dil: [136 119  85 168 106 108 119 127]
zug: [109 109  98  95 109  88  64  92]
reb: [168 136 103 161 102  90 110 182]
Ketas: [127 144  60 156 127 107  75 100]
boref: [111 131 133 151 114 151 126 122]
luma: [109 109  73  73 109  88  73 126]
Kagog: [105 158 122 168  75 144 122 157]
pozar: [168 136 103 161 102  90 110  78]
vako: [105 158 122 168  75 137 158 106]
again boref:  => [151]
asked: [111 131 133 151 114 151 126 122] => boref
again Ketas:  => [127]
again dil:  => [119]
again Kagog:  => [122]
asked: [109 109  98  95 109  88  64  92] => zug
perm: [ 64  88  92  95  98 109 109 109] => zug

puf: [155 139 162  72]
kibu: [145 160 118 119]
dite: [139 136 144  97]
Nunem: [132 178 140  60]
Tid: [ 91 146 129 158]
maf: [139 139 131 103]
kip: [162 154  72 139]
Zab: [175 178 113  72]
refa: [119 125 118 160]
perm: [155  72 139 162] => puf
perm: [118 119 145 160] => kibu
asked: [132 178 140  60] => Nunem
perm: [139 139 103 131] => maf
perm: [160 119 125 118] => refa
where: [146] => Tid, 1
where: [131] => maf, 2

toge: [150 133 137 116 135]
pizi: [119  81 121 119 122]
Fofes: [119 120 121 119  81]
Tiv: [119 119  81 119 123]
pimav: [ 81 119 119 122 119]
rav: [128 125 137 132 125]
again pimav:  => [119]
perm: [119 122  81 119 119] => pimav
where: [133] => toge, 1
where: [150] => toge, 0
perm: [ 81 119 121 120 119] => Fofes
where: [132] => rav, 3
perm: [119 122 119 119  81] => pimav

nug: [120 109 175 172 116  65 140 180 141 114 150 170 192 124 122]
fanut: [138  66 142 142 144  59  58 181 125 128  84  90 200 141 155]
dono: [191 157 131 195 116 103 127 111 161 152 126 127 130 107 176]
poned: [165 155 137 197 202 124 129  54  70  65 140  66 189 157 117]
Rar: [146  91 119 183 140  58  80 184 140 108 197 154 116 101 134]
ver: [ 64  92  93 119 100 188 148 199  80 146 182 171  71 144 137]
gire: [143  67  53 148  71 191 167 164 101 123  62 149 121 192 151]
degeb: [148 105 110 135 156 184  90 129 182  90 124  78 172  77 180]
bor: [ 75 142  67 119 104  56 141 185 103  54  74 144  80 104  66]
lod: [ 79 133 189  81 121 198 145 198 105  89 106 198 110 158 177]
Puzi: [117 157 149 200 181 149  79  58 120 176 164 166 185  87  73]
again fanut:  => [142]
again dono:  => [127]
where: [183] => Rar, 3
where: [135] => degeb, 3
where: [166] => Puzi, 11

sel: [125 145 134  48  62 128 142 115 129 123 122 117 125 133 121  99 131 100
 123 114 123 130]
paton: [124 118 126  67 128 128  74 132 123  94 105 134 132 128 122 164 118 149
 123 146 131 126]
sula: [105 160 132 170 117 128 110 118 114  86 167 114 126 134 135 123 123  75
 154 125 136 133]
rumo: [144 110 123 129 166 131 213 145 127  93 148 125 125 122 124 127 123 160
 136 119 136 115]
Guz: [129 136 213 110 145 123 144 127 115 167 125  93 122 136 160 119 131 127
 148 124 123 125]
nalov: [123 115 125 115 136 130  84 131 122  81 110 133 132 128 121 160 120 120
 121 148 133 126]
perm: [ 93 110 115 119 122 123 123 124 125 125 127 127 129 131 136 136 144 145
 148 160 166 213] => rumo
asked: [124 118 126  67 128 128  74 132 123  94 105 134 132 128 122 164 118 149
 123 146 131 126] => paton

Ruber: [ 49 104 150 132 111 156 143]
padi: [105  79 119 138 113 157 125]
moki: [128 105 157 126 141 141 157]
kif: [105 126 142 128 141 157 157]
gid: [130 131 114 113 160 112  82]
togu: [174 154 107 145 128 120 115]
Vubef: [133 158 127 113 146 126 155]
veb: [178  99 109 123 123 164 168]
again kif:  => [157]
perm: [157 157 141 128 142 126 105] => kif
where: [127] => Vubef, 2

mup: [ 84 114 110 105 138 118  87  85]
zavuv: [132 100 107 141 101 126 129 100]
ledo: [107 100 132 142 141 127 101 129]
mig: [127 129 101 107 132 100 141 141]
san: [152 194 153 152 115 139 131 155]
Kimos: [ 87 118 106 138 114 110  84  85]
again san:  => [152]
perm: [129 101 127 141 142 132 100 107] => ledo
perm: [141 141 127 129 101 107 132 100] => mig
perm: [105 138 118  87  85  84 114 110] => mup
again zavuv:  => [100]
again mig:  => [141]
perm: [100 100 101 107 126 129 132 141] => zavuv

Dip: [ 96 111 136 130 131 142 143 122 142 155 138  96]
num: [180 212  97  82 182 122 136  97 194  97 147 177]
Kof: [169 100  95  73  44  76 130 106 119  67  49 146]
perm: [ 44  76 130 106 119  67  49 146 169 100  95  73] => Kof
again num:  => [97]
asked: [169 100  95  73  44  76 130 106 119  67  49 146] => Kof
where: [147] => num, 10
where: [131] => Dip, 4

Vumo: [104 122 154 137 131 130 114 176 123]
raku: [130 154 130 114 122 104 113 137 123]
Bezo: [130 104 114 137 123 121 176 130 154]
again raku:  => [130]
perm: [104 113 114 122 123 130 130 137 154] => raku
perm: [104 113 137 123 130 154 130 114 122] => raku
where: [121] => Bezo, 5

loda: [111 138 121 134 135  83 148 131 150 102 159]
lomom: [126  97 137  82 143 148  83 131  90 187 127]
toku: [109 109 109 123 112 122  99 104 122  58 112]
lin: [140 105 108 126 111 123 100 105 122  59 110]
Fega: [126  97 137  82 143 148  83 131 150 102 158]
mezu: [123 109 140  99 122 112 104 122 105  58 112]
teke: [118 125 115 186 120 119 110 103 132 143  74]
Tini: [137 117 107 163 106 126 109 102 129  78  83]
perm: [112 112 109 123  58  99 109 109 122 122 104] => toku
asked: [126  97 137  82 143 148  83 131 150 102 158] => Fega

soz: [ 50 153 128  84  85 113  63  90 157  46 110 101 140 163  72 138  69 163
 123  60 103  86 121 119 163 163 102 152 120 148]
Fuz: [111 112 113 110 112 111 113 111 110 112 113 112 110 111 111 111 112 112
 111 111 112 111 111 112 112 114 110 111 111 111]
zave: [125 104  94 135 146 125  84 118 145  89 109 111 114 111 124 142 141  87
 111 105 111 134 149 111 136  92 141 144 135 142]
bar: [131 106  97 140 151 129  90 123 146  96 111 115 116 112 130 145 147  93
 115 111 127 139 153 115 141  94 145 146 138 144]
vopur: [109 118 121 109 111 112 119 113 112 115 120 116 114 117 112 113 109 116
 115 114 113 111 112 109 112 123 109 113 112 113]
again soz:  => [163]
asked: [109 118 121 109 111 112 119 113 112 115 120 116 114 117 112 113 109 116
 115 114 113 111 112 109 112 123 109 113 112 113] => vopur
asked: [125 104  94 135 146 125  84 118 145  89 109 111 114 111 124 142 141  87
 111 105 111 134 149 111 136  92 141 144 135 142] => zave
where: [102] => soz, 26
where: [106] => bar, 1

Roduv: [141 133 127 149 143 134 124  81 142 103 125 114  95 119 142 105 145 110
 134 131 125 117 123  89 110 130 112 136]
tal: [149 131 101 110 135 150 130 126 144 150 146  95 117 126 138 154 143 134
 120  94 159 146 129 127 138 148  96 122]
tari: [116 126 132 113 113 133 124 151 122 151 125 135 142 129 124 135 118 137
 122 126 132 135 130 147 135 128 145 130]
gor: [110 130 149 111 102 102  91 141 125  61 101 161 170 109 121 209 122 165
 114 125 129 157 132  89 163 135  74 100]
zeg: [146 122 117 138 150  94 150 149 130  95 148 135 154 144 110 159 127 134
 138 129 120 127 131 143 146 126  96 101]
perm: [138 135 143 122 146  95 117 127 138 127 134 148 110 154 126 101 159 149
 150 130  96 131 150 129 144 120  94 146] => zeg
where: [112] => Roduv, 26
where: [128] => tari, 25

sotu: [138 120 158 121 177 157 137 115 110 182 130 132 120 180 109 130 119 110
 108 123 166 119 110 117 194 137 151 134 151 103 139]
Tam: [118 123 150 155 153 133 118 133 149 140 112 132 119 145 123 140 122 117
 128 121 146 122 142 147 141 131 111 149 150 109 134]
nat: [151 150 121 133 124 137 142 149 135 124 145 147 158 129 151 118 149 152
 125 145 121 132 137 136 122 138 135 120 129 140 128]
kep: [156 156 119 143 129 139 137 161 143 121 139 157 170 134 157 104 154 155
 109 145 118 118 142 144 118 138 120 115 136 125 121]
tanu: [125 128 145 150 151 136 123 136 145 140 118 136 127 146 127 134 127 123
 124 125 143 121 139 144 142 132 116 142 147 112 132]
Nos: [135 132 137 125 132 136 142 127 127 140 143 129 129 133 132 146 134 135
 148 137 139 147 130 128 141 137 151 138 130 149 142]
kubes: [162 166 103 140 104 130 142 169 146  99 150 158 182 112 172 102 165 172
 121 155 100 128 148 145  91 138 122 108 122 147 118]
geba: [112 116 126 124 119 117 120 116 126 119 119 114 111 115 118 136 117 118
 137 120 124 131 125 124 118 121 122 132 121 130 127]
mula: [157 155 121 133 125 140 117 153 135 126 150 151 164 131 155 117 154 157
 125 149 122 133 138 137 124 141 139 119 130 143 129]
asked: [135 132 137 125 132 136 142 127 127 140 143 129 129 133 132 146 134 135
 148 137 139 147 130 128 141 137 151 138 130 149 142] => Nos
asked: [162 166 103 140 104 130 142 169 146  99 150 158 182 112 172 102 165 172
 121 155 100 128 148 145  91 138 122 108 122 147 118] => kubes
perm: [109 134 118 123 150 155 153 133 118 133 149 140 112 132 119 145 123 140
 122 117 128 121 146 122 142 147 141 131 111 149 150] => Tam

